[[-52  21]
 [ 55  15]
 [-39 -54]]
:
[[-52  21]
 [ 55  15]]

[[-51  51  11]
 [-59  36  18]
 [-62   3  29]]
:
[[-51  51]
 [-59  36]]

[[ -8   7]
 [ -5  -3]
 [ 69 -22]
 [-11  18]]
:
[[-8  7]
 [-5 -3]]

[[ 27  37   7 -41]
 [ 36  25 -24  52]
 [  2   6  54   5]]
:
[[27 37]
 [36 25]]

[[-50   0]
 [-55  -7]
 [-56  -8]
 [-54  -5]]
:
[[-50   0]
 [-55  -7]]

[[ 38  36  38  46  37]
 [-20   7  19 -41  41]
 [ -3  43  16 -19 -16]
 [ -9 -57  43 -27  52]
 [-44 -49   3 -41 -29]]
:
[[ 38  36]
 [-20   7]]

[[-14 -11 -39]
 [-26 -26  16]
 [-70 -72  -9]
 [-68 -72  11]
 [-21 -19  -9]]
:
[[-14 -11]
 [-26 -26]]

[[-25 -32 -16]
 [-46 -26 -51]
 [ -4   6   5]
 [  3 -10  29]
 [  5   8   2]]
:
[[-25 -32]
 [-46 -26]]

[[-3  4 -4]
 [22 13 15]
 [64 41 51]
 [60 19 43]]
:
[[-3  4]
 [22 13]]
---
[[-27   3 -37]
 [ -1  -2  -3]
 [-15   3  16]
 [-61   3 -46]
 [ -2   4  -5]]
:
[[ -1  -2  -3]
 [ -2   4  -5]
 [-15   3  16]
 [-27   3 -37]
 [-61   3 -46]]

[[-59   9  -4 -22 -22  38  68 -23 -23   1]
 [-60  45 -10  -1 -25  60  13 -29 -12   7]
 [-14 -29  -8 -21 -21  -5  16 -27   2   5]]
:
[[-14 -29  -8 -21 -21  -5  16 -27   2   5]
 [-59   9  -4 -22 -22  38  68 -23 -23   1]
 [-60  45 -10  -1 -25  60  13 -29 -12   7]]

[[ -5  32  14   7   6 -26 -12   3  -4   0]
 [-39  43  -6  38  38  25  59  15  17 -37]
 [ 69 -36   3   4 -20 -63 -41  -8 -27   9]
 [ 47 -61   7 -34 -14 -59 -55   1 -31  13]
 [ 33  13  30   3   6   1  -3  -3 -19 -12]
 [ -7 -32  14 -38 -27 -29 -55 -24 -22  13]]
:
[[ 69 -36   3   4 -20 -63 -41  -8 -27   9]
 [ 47 -61   7 -34 -14 -59 -55   1 -31  13]
 [ 33  13  30   3   6   1  -3  -3 -19 -12]
 [ -5  32  14   7   6 -26 -12   3  -4   0]
 [ -7 -32  14 -38 -27 -29 -55 -24 -22  13]
 [-39  43  -6  38  38  25  59  15  17 -37]]

[[-11  10  44 -26 -11   7 -16   1  -5  45 -20  52]
 [ 37  -9   3   1  35  -1   0 -20 -47  -6  -9 -10]
 [-30  10 -18  20  -7  25 -33  29  18   1  26  18]
 [-18 -29 -13  -9   1 -38 -47 -15  22  -4 -10  43]
 [ 18  20  -3   7  18  26  24  21 -34 -21  10 -46]
 [ 41   8  24  -3  51  13  10 -17 -15  32 -12  45]]
:
[[ 41   8  24  -3  51  13  10 -17 -15  32 -12  45]
 [ 37  -9   3   1  35  -1   0 -20 -47  -6  -9 -10]
 [ 18  20  -3   7  18  26  24  21 -34 -21  10 -46]
 [-11  10  44 -26 -11   7 -16   1  -5  45 -20  52]
 [-18 -29 -13  -9   1 -38 -47 -15  22  -4 -10  43]
 [-30  10 -18  20  -7  25 -33  29  18   1  26  18]]

[[  1   7 -21 -36 -25   6 -18 -22  -4  -5   9]
 [-13   4  12  18  15  27 -51 -27  -3  42  31]
 [ -3  23  -8 -24  19 -26  -7 -20 -11  10 -31]]
:
[[  1   7 -21 -36 -25   6 -18 -22  -4  -5   9]
 [ -3  23  -8 -24  19 -26  -7 -20 -11  10 -31]
 [-13   4  12  18  15  27 -51 -27  -3  42  31]]

[[ -6   9  57  53]
 [-21  35 -38 -63]
 [ -8  -3  14  27]]
:
[[ -6   9  57  53]
 [ -8  -3  14  27]
 [-21  35 -38 -63]]
